Each row has a name. Each piece below is followed by the name of the row it came from, unless a question asks for something else. Each question is about the rows just above it. Places in a row count from 1.

tober: [198 137 129 168 141 143 188 128 166 131 138 128 129 192 129]
Rili: [163 134 137 148 204 143 158 129 155 137 133 128 130 164 147]
Vul: [198 137 129 168 141 143 188 129 142 137 144 128 130 164 147]
Where in the named rows is [163]? -> Rili, 1
Among the named rows, does one hold [131 138 128] next to each other, in this order? -> yes
Row and place of [133] in the named rows: -> Rili, 11

zibeg: [146 116 158 120 165]
Feba: [134 121 106 134 126]
Fuvob: [129  92  99 179 159]
Tufo: [166  55 137  96 105]
fezo: [172  64 119  93 104]
Row and place of [104] in the named rows: -> fezo, 5
Among the named rows, does one hold [105  96 137  55] next to each other, in this order? -> no
Row and place of [165] in the named rows: -> zibeg, 5
Is [120 165] printed in one of the named rows, side by side and in this order? -> yes
Is [121 106 134 126] printed in one of the named rows, side by side and in this order? -> yes
[105] is at row and place -> Tufo, 5
Does one of the named rows hold [171  64 119  93 104] side by side, in this order? -> no

kol: [ 57  63 112 107 140]
nonak: [ 56  46  79  97 119]
kebu: [176 138 144 120 135]
Is [ 57  63 112 108 140] printed in one of the named rows, side by side and in this order? -> no
Where in the named rows is [144]? -> kebu, 3
Among the named rows, does one hold [ 80  97 119] next to each other, in this order? -> no
Among the named rows, does one hold [119 135] next to each other, in this order? -> no
Is [ 57  63 112] printed in one of the named rows, side by side and in this order? -> yes
Among the named rows, does one hold [138 144 120] next to each other, in this order? -> yes
Is [ 56  46  80  97 119] printed in one of the named rows, side by side and in this order? -> no

rop: [ 84 161 104  83 130 174 151  95  88]
Dozo: [129  84 114 168 154  96  93 152 169]
Sisam: [ 77  87 213 100  67 207 126  53 194]
Among the named rows, does one hold [151 174] next to each other, in this order? -> no
[83] is at row and place -> rop, 4

rogo: [122 155 134 135]
vasu: [122  51 177  50]
resab: [122 155 134  50]
Tiluz: [193 121  87 134]
Is [121 193] printed in one of the named rows, side by side and in this order? -> no
Where in the named rows is [121]? -> Tiluz, 2
Row and place of [177] in the named rows: -> vasu, 3
[87] is at row and place -> Tiluz, 3
Does one of the named rows hold [155 134 135] side by side, in this order? -> yes
Is [122  51 177] printed in one of the named rows, side by side and in this order? -> yes
Does one of the named rows hold [154 134] side by side, in this order? -> no

rut: [162 107 156 156 151]
mebo: [142 178 145 127  72]
forep: [164 110 154 156 149]
Niv: [142 149 142 103 103]
nuto: [162 107 156 156 139]
Davez: [170 115 155 147 139]
nik: [117 193  65 163 160]
midap: [163 135 147 141 152]
fet: [101 182 146 125  73]
Nat: [103 163 114 219 156]
laf: [214  94 104 101 112]
rulu: [ 93 149 114 121 123]
Does one of the named rows hold [182 147 125  73] side by side, in this order? -> no
Row and place of [193] in the named rows: -> nik, 2
Does one of the named rows hold [142 150] side by side, in this order? -> no
Does one of the named rows hold [164 110 154] side by side, in this order? -> yes
Where in the named rows is [135]? -> midap, 2
Row and place of [141] in the named rows: -> midap, 4
Row and place of [164] in the named rows: -> forep, 1

keton: [150 129 130 164 209 138 176 160 141]
ninu: [140 180 115 173 190 131 121 136 126]
livam: [114 175 118 174 193 133 103 139 129]
Does one of the named rows hold [138 209 164 130] side by side, in this order? -> no
[150] is at row and place -> keton, 1
Row and place of [176] in the named rows: -> keton, 7
[175] is at row and place -> livam, 2
Row and place of [115] in the named rows: -> ninu, 3
Among the named rows, does one hold [122 136] next to each other, in this order? -> no
[130] is at row and place -> keton, 3

mivi: [132 112  78 166  82 102 220 147 170]
ruzi: [132 112 162 166 134 205 165 181 204]
Zitop: [172  48  95  84  92  49 153 110 147]
lufem: [152 133 144 175  73  44 204 104  98]
pezag: [126 118  83 157 147 218 145 181 203]
vinor: [ 97  64  91  44 157 183 109 137  77]
Moneb: [161  85  83 173  85 115 220 153 171]
Where in the named rows is [161]? -> Moneb, 1
Where in the named rows is [170]? -> mivi, 9
Does one of the named rows hold [218 147 157] side by side, in this order? -> no
Among the named rows, does one hold [ 91  44 158] next to each other, in this order? -> no
Does one of the named rows hold [170 147] side by side, in this order? -> no
Does one of the named rows hold [92 49] side by side, in this order? -> yes
Does one of the named rows hold [48 94] side by side, in this order? -> no

Konuz: [133 131 131 131 131 132 133 120 131 119 119 124 123 132 131 133 127 132
 127 127]
Bodon: [132 109 109 111 113 108 102 175 109 178 182 152 151 104 111  97 127 108
 130 124]
vived: [130 132 129 128 128 130 131 123 129 121 121 126 127 129 129 133 127 130
 129 129]
mib: [101 119 109 111 113 108 102 175 108 126 182 152 151 104 111  97 127 108
 130 124]
Tasul: [145 146 140 139 135 140 145 100 140  95  92 114 121 143 138 150 132 138
 132 138]
fove: [110 166  98  98 105 126 121 134  95 103 113 139 156  93 105 148 106 125
 142 137]
gupig: [109 163 107 105 104 120 117 149 102 125 130 144 173 100 106 138 125 112
 153 154]
Kas: [129  86 155 154 139 111 117 165 156 199 188 137 141 156 140  84 172 102
 134 143]
lef: [117 102  98 125 129 134 122 116 103 111 124 126  74  98 121 126  72 157
  86  64]
[173] is at row and place -> gupig, 13
Among the named rows, does one hold [126  74  99 121 126] next to each other, in this order? -> no
[199] is at row and place -> Kas, 10
Among the named rows, does one hold [ 98 105] next to each other, in this order? -> yes
[155] is at row and place -> Kas, 3
Where in the named rows is [107]? -> gupig, 3
Row and place of [188] in the named rows: -> Kas, 11

guzo: [125 159 116 127  94 132 176 114 181 110 151 167 118  79 124 128 122  90
  79 132 139 152 116 103 138 132 173  80  89 125 115  98 140 133 149  72
 147 160 113 108  71 147 158 135 141 154 211 123 108  90  95 108 103 116
 143 146 122 123 138 203 121 206]
Mer: [119  98  79  51 133 122 188 118 104 129 114 102 150 131 178 140 135 123
 167 187 100 176 144 118  90 133 105 197  97 143 110 192 188 171 109  98
 148 150 159 152 159  58  54 120 124 148  88 161 143 148  79 129 123 176
 136 125 174 129 131  78  80  59]
Tov: [117  79 156 159 155 107  41 153  69 138 105  79 140 175 127 116 134 188
 162 113 107 126 131 135 116 118  77 146 158 112 122 141 125 131 106 160
  80 123 126 127 164  88 109 127 127  85  39 108 164 163  89 137 143 160
 133  99 126 141 128  64 138  49]
rif: [122 104 176 195 120 129  51  90 158 114 165  69 157 160 154  94 124 187
  75 113 102 151 127  93 119 108  96 100 133  89 127 157  92 164 115  79
  58 140 144 101  49  83 127 126 153  99 143  92 142 143  84 125  71 189
 188  77 109 132 143 151 165 123]
bosu: [107 132 127 138 147 155 158  54 201 151 191  92 167 155 200 141  99 178
 112 159 110  91 135 140 151 129 140 132 122 172 165 158 101 174 116  98
 179 128 182 151  70  98 140 116 122 162 170 179  92  94 114 132  51 146
 168  79  88 116 153 126 116 105]
Belip: [150 154 133 141 172 112 122  99 122 132 144  69 150 195 110 125  39 125
 132 129 180  55 152 138 116 123 166 206 133 152 189 183  80 104 122 201
 128  95 211 148 129 164 157 112  71 130 103 143  70 166 200 137  67 148
 136 122  88  91  88 108 202 132]
sibo: [144 159  80  60  99 135 221 123 142 110 122 165 117  87 125 135 132  51
 118 159 145 165 132 109 106 135 158 152  91 133 115 146 160 128 141 100
 192 141 135 136 128 145 104 128 126 161 175 142 114 127 119 120 135 121
 114 170 169 116 116 164 110 180]
ratu: [137 145 109  93 165 169 174 103 134 171 135 134 130 154 158 158 141 136
 183 148 128  48 138 195 156 141 119 175 177 186 173 141  97 120 119 196
 159  99 155 184 190 157 115 116 111 155 111 198 107 121 206 156 154  77
  87 125 127 120 123  70 102  83]
Fala: [169 164 121  93  82 172 164 126 141 108 116 167 101  96 109 110 192  56
 107 125 131 154 123 122 113 124 104 132 153  97 112 142 107 109 139 118
 185 129 108 132 137 178  88 128 165 126 181 116 148 155 164 139 188  95
  94 168 191 127 111 168 131 190]
Sol: [123 151  92  83 116 157 220  69 198 128 171 133 148 111 183 141 121 107
 105 174 120 137 134 121 128 134 153 140  95 158 139 162 137 168 130  71
 152 145 167 147  80 112 113 120 131 178 200 173  98  99 102 126  81 136
 151 123 136 114 143 159  98 150]
Is [173  98  99] printed in one of the named rows, side by side and in this order? -> yes
Row and place of [197] in the named rows: -> Mer, 28
Is [152 189] printed in one of the named rows, side by side and in this order? -> yes
find: [125 159 116 127  94 132 176 114 181 110 151 167 118  79 124 128 122  90
  79 132 139 152 116 103 138 132 173  80  89 125 115  98 140 133 149  72
 147 160 113 108  71 147 158 135 141 154 211 123 108  90  95 108 103 116
 143 146 122 123 138 203 121 206] -> guzo
Is [130  71] printed in one of the named rows, side by side and in this order? -> yes
find: [123 151  92  83 116 157 220  69 198 128 171 133 148 111 183 141 121 107
 105 174 120 137 134 121 128 134 153 140  95 158 139 162 137 168 130  71
 152 145 167 147  80 112 113 120 131 178 200 173  98  99 102 126  81 136
 151 123 136 114 143 159  98 150] -> Sol

Zapeg: [ 38 201  91 159 151 138  64 157 147 179 188 117 120]
zag: [163 116 135 126 120 131 156  93 166 202  92 123 115]
dur: [ 97 109 108 101 100 154 170 139 138 180  83 125 181]
leka: [123 151 127 195 149 177 136 182  82 133 102 125 114]
bivek: [133  79 176 132 125 145 112 150  97  94  97 134 175]
[176] is at row and place -> bivek, 3
Row and place of [201] in the named rows: -> Zapeg, 2

